Below are the code and all the weights of a small trained network. Each question names an input and a class and asks about switching units off, where a switched-off unit gives its printed mean instead of its output.

import numpy as np


def w(rows, s, z=0):
    codes = np.array(rows[::2]) - 128.0
    scale = np.full(codes.shape[1], s)
    scale[-1] = z or s
    return codes * scale


def f(y):
    return y / 2 * (1 + np.tanh(0.7978845608 * (y + 0.044715 * y**3)))


def log_softmax(a):
    a = a - a.max(-1, keepdims=True)
    return a - np.log(np.exp(a).sum(-1, keepdims=True))


def net(x, mask):
    res = np.array(x, float).reshape(1, 5) / 4 @ E
    y = f(res @ A[0][:, :-1].T + A[0][:, -1])
    res = res + np.where(mask, y, B[0][:, -1]) @ B[0][:, :-1]
    return log_softmax(res[-1] @ U[:, :-1].T + U[:, -1])


A, B = {}, {}
E = w([
[162,20,132,144,59,149,162,202,166,210,185],'x0',
[220,110,159,144,2,86,188,134,204,132,180],'x1',
[82,96,94,219,136,95,34,90,65,233,232],'x2',
[156,121,156,116,154,208,120,213,93,160,88],'x3',
[103,98,99,161,84,109,166,114,135,101,123],'x4',
],0.0078)
A[0] = w([
[153,94,172,80,82,167,218,164,199,125,92,164],'N1',
[127,86,121,123,63,104,134,110,193,138,160,127],'N2',
[152,154,102,148,161,122,144,124,85,124,130,126],'N3',
[124,97,128,178,150,162,75,125,74,252,155,239],'N4',
[157,88,138,136,88,121,183,162,219,107,138,254],'N5',
[118,159,166,80,175,140,131,122,145,2,49,231],'N6',
[95,190,92,134,200,98,102,95,76,83,94,165],'N7',
[149,89,111,179,72,116,135,126,142,167,202,234],'N8',
[145,180,112,82,146,105,117,153,138,92,89,133],'N9',
[141,92,115,112,153,121,97,148,96,172,137,166],'N10',
[120,121,130,149,183,162,29,137,74,188,139,253],'N11',
],0.0086,0.0038)
B[0] = w([
[144,21,99,85,78,126,177,117,77,184,134,219],'N1',
[161,157,119,159,69,59,102,111,180,139,163,193],'N2',
[102,127,146,122,147,91,102,128,136,106,79,138],'N3',
[69,81,204,167,133,167,61,186,68,164,132,225],'N4',
[183,39,91,184,45,134,164,96,68,148,174,225],'N5',
[173,181,7,53,186,196,176,43,156,77,24,248],'N6',
[82,200,161,137,235,97,93,123,152,50,120,215],'N7',
[139,58,210,201,107,64,125,148,155,217,224,229],'N8',
[136,144,117,106,154,171,144,101,116,117,85,172],'N9',
[86,116,147,114,167,153,59,190,144,183,105,156],'N10',
[26,105,184,161,197,254,48,201,131,128,76,210],'N11',
],0.0073,0.012)
U = w([
[202,114,66,16,110,198,183,96,107,132,81,48],'0',
[162,111,146,186,75,21,151,105,129,176,204,253],'1',
[100,254,106,85,205,137,124,57,145,31,63,8],'2',
[34,104,183,149,163,179,79,215,97,173,123,136],'3',
],0.0069,0.00062)

Each question gives the input, the list of numbers given to net, and the class t.
The units are the neurons (one row each of A and B). Each row of codes is followed by its name. A weight is (code - 128) times the scale printed after its matrix; where a second scale follows, it is the last column's (A, B and U).
mask holds one flag per neuron, in row order. A switched-off neuron (its flag False) gives its mean, the last column of its row in B, instead of its output. The means were averaged over made-up inputs and are rounded, as every weight is.
A unit's drop is (log p(t) with every unit on - log p(t) with that unit switched off) / (log p(t) with every unit on - log p(t) with every unit switched off).
The circuit of an input: a set's keep is (log p(t) with only the set's units on - log p(t) with every unit switched off) / (log p(t) with every unit on - log p(t) with every unit switched off). Starting from all 11 units, units are removed one at a time, each time the one whose removal leaves the highest keep (on an exact tie, the one counted first), for as long as the keep stays at least 0.8.
units of the circuit, in order: the units of the circuit, biggest drop first
unit that matters most: the unit with the biggest drop
top k neurons: the k neurons with the biggest drops, biggest first
drop of u: that unit's drop, to one decimal
input [8,-8,-4,-8,7], class 1: units of the circuit, in order : N6, N11
input [8,-2,-5,1,-4], class 0: unit that matters most : N8
input [3,-6,-4,8,-3], class 0: top 4 neurons : N6, N8, N7, N1
input [-3,-1,0,7,-4], class 2: units of the circuit, in order : N8, N1
input [2,-6,-3,3,7], class 2: units of the circuit, in order : N5, N8
input [4,0,-3,5,-1], class 0: units of the circuit, in order : N8, N11
input [-1,3,-1,0,-5], class 0: units of the circuit, in order : N8, N7
input [1,2,-1,2,3], class 1: units of the circuit, in order : N6, N11
input [5,6,-8,2,3], class 1: top 2 neurons : N5, N2
input [5,-6,-7,5,-6], class 0: drop of N3 : 0.0
input [5,-8,-5,-7,3], class 2: drop of N5 : 0.2
input [8,-1,-5,-4,6], class 1: drop of N5 : 0.0
